Each row has a name. Each piece below is followed by the name of the row it came from. Each question is about the rows just above it.

[ 94 119 100 121 107 142 110 117 122 145 159 161 129 115 160 114  98 148
 122 119 129 149 159 194 141]  dola
[107 157 101 159 143  89 127 166 149 133  78 158 130 106 150 155  83 142
  83 140 133 167 157 170 108]  vef
[149 159 196 142  66  91 114 133 126 131 154  67 158 126  90 119 151 126
  90 152 163 140  70 174 149]  dodi
[ 55 109 150 145  66  93 121 125 132 132 151  67 153 127  89 112 151 126
 101 152 162 139  70 174 138]  mir
[149 159 194] is in which row? : dola
q: [127 166 149 133  78 158 130 106 150 155  83] : vef
Where do [ 91 114 133 126 131 154  67 158 126] appear? : dodi
[130 106 150 155] is in which row? : vef
The row with [152 162 139] is : mir

[ 98 107  83 153  78 107 113 120 139  84] = vef
[116 123 104 164 180 113 117 105  85 156] = Rab
[147 137 137 133 129 130 118 118 121 141] = deva
[140 125 193  81 183 123  92  81  73 187] = dola
[138 137 133  93 109 155  99 105 115 186] = zad
[162 149 149 106 106 136 117 118 112 154] = bar
[148 124 123 115  96 119 153 150 109 139] = mir
[149 156 120 115 149 100 120 126 135 123] = mezus
[147 164 123 104 141 107 112 121 140 121] = Sogu
[ 93 109 155] is in which row? : zad
Which row holds [137 137 133]? : deva
Which row holds [164 123 104]? : Sogu
q: [140 125 193] : dola

[165 169 118  91 141 132 117 199  56 140] : Sogu
[166 109 169 125  75 117  94 184 114 178] : zad
[171 144 120 129 112  73 109 181  86 188] : Rab
[132 181 166 197 109 115  69 126  76 126] : mir
[169 144 169  62 174 158  59 123  82 128] : dola
[169 166 109 126 126  76 115 197  69 181] : bar
Which row holds [166 109 126 126  76 115 197  69 181]? : bar
q: [169 166 109] : bar
The row with [109 169 125  75 117  94 184 114 178] is : zad
q: [166 109 169 125  75] : zad
q: [171 144 120 129 112  73] : Rab
Which row holds [197 109]? : mir
q: [181 166 197] : mir

[136 159 130 112 129 145]  dola
[ 92 128  41 196 129 118]  zad
[168  96 193 127  47 197]  vef
[ 98 193 127  87  73 189]  mir
[137 104 112 170 122 170]  deva
[152 118  87  73 162 121]  Rap
[104 193 151  93 106 136]  bar
[100 126 163 154 145 135]  dodi
[155 199 142  55  82 112]  Sogu
[141  98 170 100  84  58]  Rab
Where do [104 193 151] appear? : bar
Which row holds [193 127  87  73]? : mir
q: [ 96 193 127] : vef

